Below are the code and all the weights of a small trained network. Each question names an input and a class and asks about switching units off, where a switched-off unit gives its printed mean instead of its output.

import numpy as np


def w(rows, s, z=0):
    codes = np.array(rows[::2]) - 128.0
    scale = np.full(codes.shape[1], s)
    scale[-1] = z or s
    return codes * scale


def norm(h):
    return h / np.sqrt((h * h).mean(-1, keepdims=True) + 1e-5)


def f(y):
    return np.maximum(y, 0)


def log_softmax(a):
    a = a - a.max(-1, keepdims=True)
    return a - np.log(np.exp(a).sum(-1, keepdims=True))


def net(x, mask):
    res = np.array(x, float).reshape(1, 8) / 4 @ E
    u = 0
    for l in range(3):
        y = f(norm(res) @ A[l][:, :-1].T + A[l][:, -1])
        res = res + np.where(mask[u : u + 7], y, B[l][:, -1]) @ B[l][:, :-1]
        u += 7
    return log_softmax(norm(res)[-1] @ U[:, :-1].T + U[:, -1])


A, B = {}, {}
E = w([
[48,128,114,86,141,85,142,95],'x0',
[127,141,92,224,179,36,168,82],'x1',
[107,127,127,96,104,141,195,61],'x2',
[116,173,134,129,121,77,186,171],'x3',
[136,153,4,152,101,248,135,96],'x4',
[190,142,117,123,175,165,98,106],'x5',
[2,135,139,199,203,191,124,109],'x6',
[152,220,99,184,70,142,101,166],'x7',
],0.0078)
A[0] = w([
[18,233,79,110,255,119,34,198,168],'0.n0',
[192,19,177,32,174,97,153,120,21],'0.n1',
[195,121,248,183,192,89,84,244,123],'0.n2',
[201,161,153,250,222,69,47,80,162],'0.n3',
[122,58,182,134,178,176,103,154,30],'0.n4',
[134,226,74,235,152,125,232,6,207],'0.n5',
[138,42,97,133,69,183,72,50,250],'0.n6',
],0.0069,0.0021)
B[0] = w([
[67,177,72,159,219,118,89,154,209],'0.n0',
[96,76,122,72,149,79,114,131,207],'0.n1',
[38,229,89,134,167,82,163,170,225],'0.n2',
[50,254,111,113,115,184,102,117,213],'0.n3',
[160,98,62,153,178,93,88,159,162],'0.n4',
[49,160,110,132,248,124,117,224,254],'0.n5',
[182,204,86,171,195,148,172,141,211],'0.n6',
],0.0077,0.0068)
A[1] = w([
[56,13,159,224,199,236,95,174,255],'1.n0',
[113,101,163,154,110,131,84,75,50],'1.n1',
[205,99,193,168,69,77,148,168,151],'1.n2',
[135,67,152,159,101,137,45,199,7],'1.n3',
[187,62,95,123,19,242,148,145,56],'1.n4',
[106,125,167,255,159,120,121,81,60],'1.n5',
[139,41,194,31,65,84,159,158,78],'1.n6',
],0.0065,0.002)
B[1] = w([
[90,226,122,121,168,136,209,105,253],'1.n0',
[158,77,182,199,154,116,100,125,128],'1.n1',
[101,173,104,254,150,119,106,130,150],'1.n2',
[137,181,123,88,122,82,116,150,136],'1.n3',
[134,169,66,166,102,154,117,134,167],'1.n4',
[89,129,68,117,125,122,169,155,165],'1.n5',
[105,103,145,63,124,37,154,78,190],'1.n6',
],0.01,0.0053)
A[2] = w([
[142,172,62,211,86,204,112,113,58],'2.n0',
[97,109,110,70,164,146,119,123,72],'2.n1',
[47,194,65,198,2,44,200,117,251],'2.n2',
[164,36,75,113,206,194,128,54,187],'2.n3',
[64,72,196,77,195,40,175,112,77],'2.n4',
[65,199,191,213,151,108,160,128,211],'2.n5',
[220,179,148,101,97,5,46,134,123],'2.n6',
],0.0078,0.0018)
B[2] = w([
[125,78,201,132,71,70,110,86,192],'2.n0',
[148,130,151,151,138,86,160,153,164],'2.n1',
[120,155,91,139,182,176,91,136,250],'2.n2',
[71,172,79,127,171,120,115,205,159],'2.n3',
[172,101,136,135,131,181,107,109,221],'2.n4',
[126,152,104,113,160,108,83,125,255],'2.n5',
[9,121,156,160,140,206,177,103,185],'2.n6',
],0.013,0.0086)
U = w([
[41,211,86,123,224,150,112,158,234],'0',
[100,1,189,59,109,118,143,88,50],'1',
[220,158,106,133,25,174,94,142,3],'2',
],0.012,0.0026)

Each question gives the input, the list of numbers given to net, and the class t.
The units are the neurons (one row each of A and B). Each row of codes is followed by its name. A weight is (code - 128) times the scale printed after its matrix; where a second scale follows, it is the last column's (A, B and U).
mask holds one flag per neuron, layer by layer. A switched-off neuron (its flag False) gives its mean, the last column of its row in B, instead of its output. The means were averaged over made-up inputs and are rounded, as every weight is.
A unit's drop is (log p(t) with every unit on - log p(t) with that unit switched off) / (log p(t) with every unit on - log p(t) with every unit switched off).
most important unit: the unit with the biggest drop
k most important neurons: the k neurons with the biggest drops, biggest first
k most important neurons of layer l: the k neurons of layer l with the biggest drops, biggest first
drop when u is switched off: that unit's drop, to one decimal
input [7,-4,1,6,-6,4,-8,1], class 1: 2 most important neurons of layer 1 : [1.n6 1.n0]
input [-1,-3,4,-6,5,-3,-2,-3], class 2: most important neuron : [0.n5]
input [-6,-3,3,3,3,-3,-5,-2], class 2: 2 most important neurons of layer 0 : [0.n2 0.n6]
input [-6,-5,1,-2,-5,3,0,-7], class 1: 2 most important neurons : [0.n1 0.n5]
input [3,-1,8,-7,-3,-6,1,-4], class 1: 2 most important neurons : [0.n5 0.n0]
input [-8,-4,3,3,6,7,-3,-6], class 2: 2 most important neurons of layer 2 : [2.n0 2.n2]
input [-5,-2,-7,0,8,1,-4,-7], class 2: 2 most important neurons : [0.n5 1.n4]
input [-1,-2,-5,-6,8,7,-6,-3], class 2: 2 most important neurons : [0.n5 2.n0]
input [-6,-8,7,-7,-1,5,4,4], class 2: 4 most important neurons of layer 2 : [2.n0 2.n2 2.n6 2.n5]
input [-5,4,-5,-8,2,5,-8,4], class 2: 2 most important neurons of layer 0 : [0.n5 0.n0]
input [7,4,4,6,-7,3,-3,-5], class 1: drop when 2.n4 is switched off : 0.1
input [-3,-7,6,-2,-6,5,1,-4], class 1: drop when 1.n6 is switched off : 0.1
input [4,-3,5,5,7,3,-8,7], class 2: drop when 0.n2 is switched off : 0.2
input [-6,-2,0,6,1,4,-5,-5], class 1: most important unit : 0.n1
